Below are the code and all the weights of a small trained network. Each question names an input and a class and asks about switching units off, where a switched-off unit gives its printed mean instead of its output.

import numpy as np


def w(rows, s, z=0):
    codes = np.array(rows[::2]) - 128.0
    scale = np.full(codes.shape[1], s)
    scale[-1] = z or s
    return codes * scale


def f(y):
    return y / 2 * (1 + np.tanh(0.7978845608 * (y + 0.044715 * y**3)))


def log_softmax(a):
    a = a - a.max(-1, keepdims=True)
    return a - np.log(np.exp(a).sum(-1, keepdims=True))


def net(x, mask):
    res = np.array(x, float).reshape(1, 8) / 4 @ E
    y = f(res @ A[0][:, :-1].T + A[0][:, -1])
    res = res + np.where(mask, y, B[0][:, -1]) @ B[0][:, :-1]
    return log_softmax(res[-1] @ U[:, :-1].T + U[:, -1])


A, B = {}, {}
E = w([
[126,126,130,128],'x0',
[127,127,130,128],'x1',
[205,61,132,102],'x2',
[129,129,127,128],'x3',
[103,136,117,5],'x4',
[132,133,121,128],'x5',
[125,125,133,128],'x6',
[160,191,212,112],'x7',
],0.015)
A[0] = w([
[96,127,97,174,191],'neuron 1',
[75,145,114,99,137],'neuron 2',
[156,79,146,79,112],'neuron 3',
[183,81,119,31,64],'neuron 4',
[197,224,252,112,210],'neuron 5',
[92,158,129,206,169],'neuron 6',
[166,173,153,131,167],'neuron 7',
[89,74,58,137,248],'neuron 8',
[128,174,156,146,146],'neuron 9',
[87,120,104,117,172],'neuron 10',
[118,55,89,101,224],'neuron 11',
[80,109,95,123,200],'neuron 12',
[95,172,137,96,150],'neuron 13',
[201,84,138,171,121],'neuron 14',
[57,181,115,78,139],'neuron 15',
[142,109,118,8,124],'neuron 16',
[173,200,147,109,168],'neuron 17',
[124,96,113,141,191],'neuron 18',
[88,108,72,125,200],'neuron 19',
[79,56,70,136,248],'neuron 20',
[135,91,89,141,158],'neuron 21',
[174,84,136,70,102],'neuron 22',
[102,146,140,204,176],'neuron 23',
[120,153,172,116,125],'neuron 24',
[82,61,63,138,255],'neuron 25',
[100,70,106,139,202],'neuron 26',
[35,159,126,77,154],'neuron 27',
[187,145,192,126,150],'neuron 28',
[182,75,163,169,117],'neuron 29',
[86,182,125,240,196],'neuron 30',
[214,89,125,178,148],'neuron 31',
[83,139,143,183,154],'neuron 32',
[206,92,143,172,156],'neuron 33',
[192,132,123,155,167],'neuron 34',
[167,184,208,120,184],'neuron 35',
[153,94,110,86,156],'neuron 36',
[236,92,140,183,171],'neuron 37',
[176,103,105,57,100],'neuron 38',
[71,131,129,105,157],'neuron 39',
[96,182,151,104,164],'neuron 40',
[181,203,220,117,199],'neuron 41',
],0.012,0.0074)
B[0] = w([
[152,163,174,171,178],'neuron 1',
[85,143,86,157,161],'neuron 2',
[173,145,147,122,159],'neuron 3',
[183,197,188,111,179],'neuron 4',
[128,77,124,13,254],'neuron 5',
[211,167,170,113,194],'neuron 6',
[134,86,138,61,168],'neuron 7',
[126,176,123,245,209],'neuron 8',
[135,108,134,64,162],'neuron 9',
[93,195,112,187,158],'neuron 10',
[140,143,149,190,192],'neuron 11',
[112,184,126,172,171],'neuron 12',
[73,116,126,79,166],'neuron 13',
[97,77,74,153,179],'neuron 14',
[6,121,80,97,188],'neuron 15',
[131,191,156,93,202],'neuron 16',
[122,111,137,96,178],'neuron 17',
[165,131,130,184,158],'neuron 18',
[111,166,130,175,179],'neuron 19',
[128,150,113,216,211],'neuron 20',
[134,121,133,190,160],'neuron 21',
[243,188,168,108,165],'neuron 22',
[213,143,152,119,193],'neuron 23',
[113,117,103,87,152],'neuron 24',
[137,163,115,239,214],'neuron 25',
[151,149,114,192,175],'neuron 26',
[77,158,69,127,193],'neuron 27',
[157,84,105,93,181],'neuron 28',
[108,89,91,141,175],'neuron 29',
[254,184,224,85,229],'neuron 30',
[100,55,83,170,192],'neuron 31',
[176,160,151,109,173],'neuron 32',
[120,35,87,148,189],'neuron 33',
[145,67,126,141,167],'neuron 34',
[131,101,122,83,205],'neuron 35',
[147,144,178,163,162],'neuron 36',
[127,54,104,145,209],'neuron 37',
[149,159,171,134,167],'neuron 38',
[97,177,79,145,160],'neuron 39',
[86,136,132,72,174],'neuron 40',
[122,83,124,29,225],'neuron 41',
],0.0088,0.017)
U = w([
[201,233,178,170,237],'0',
[174,155,254,65,232],'1',
[113,96,74,208,27],'2',
[132,60,47,100,54],'3',
[3,196,59,173,124],'4',
[21,144,53,60,3],'5',
],0.0097,0.0021)

Each question gives the input, the list of numbers given to net, and the class t.
The units are the neurons (one row each of A and B). Each row of codes is followed by its name. A weight is (code - 128) times the scale printed after its matrix; where a second scale follows, it is the last column's (A, B and U).
mask holds one flag per neuron, in row order. A switched-off neuron (its flag False) gives its mean, the last column of its row in B, instead of its output. The means were averaged over made-up inputs and are rounded, as every weight is.
A unit's drop is (log p(t) with every unit on - log p(t) with that unit switched off) / (log p(t) with every unit on - log p(t) with every unit switched off).
most important unit: the unit with the biggest drop
top k neurons: the k neurons with the biggest drops, biggest first
drop when u is switched off: that unit's drop, to one decimal
input [3,-4,8,-3,0,2,2,-3], class 2: top 2 neurons : (neuron 30; neuron 31)
input [-4,6,0,1,8,-1,1,-5], class 4: top 3 neurons : (neuron 30; neuron 15; neuron 27)
input [-6,-8,-8,-5,1,-2,-1,0], class 4: top 2 neurons : (neuron 15; neuron 27)
input [3,5,0,-6,8,1,-6,3], class 5: top 2 neurons : (neuron 30; neuron 15)
input [4,-4,8,8,-8,-4,-7,0], class 2: most important unit : neuron 5
input [-2,-3,8,4,-6,-8,1,0], class 2: top 2 neurons : (neuron 5; neuron 41)
input [-1,-1,8,1,-8,2,6,0], class 2: top 2 neurons : (neuron 5; neuron 41)
input [-4,-1,-1,-3,0,8,8,7], class 1: top 3 neurons : (neuron 31; neuron 14; neuron 27)
input [-4,5,-7,-6,0,6,7,3], class 1: top 2 neurons : (neuron 30; neuron 6)
input [7,-5,6,-2,8,-1,0,0], class 0: drop when neuron 5 is switched off : 0.1
input [4,-8,1,-5,5,-1,-8,-3], class 0: drop when neuron 4 is switched off : 0.2
input [3,3,-2,6,6,8,0,0], class 4: drop when neuron 5 is switched off : 0.1
input [8,1,0,-1,4,-8,5,-8], class 4: drop when neuron 30 is switched off : 0.5
input [0,3,-6,-1,1,-2,8,6], class 5: top neuron : (neuron 15)
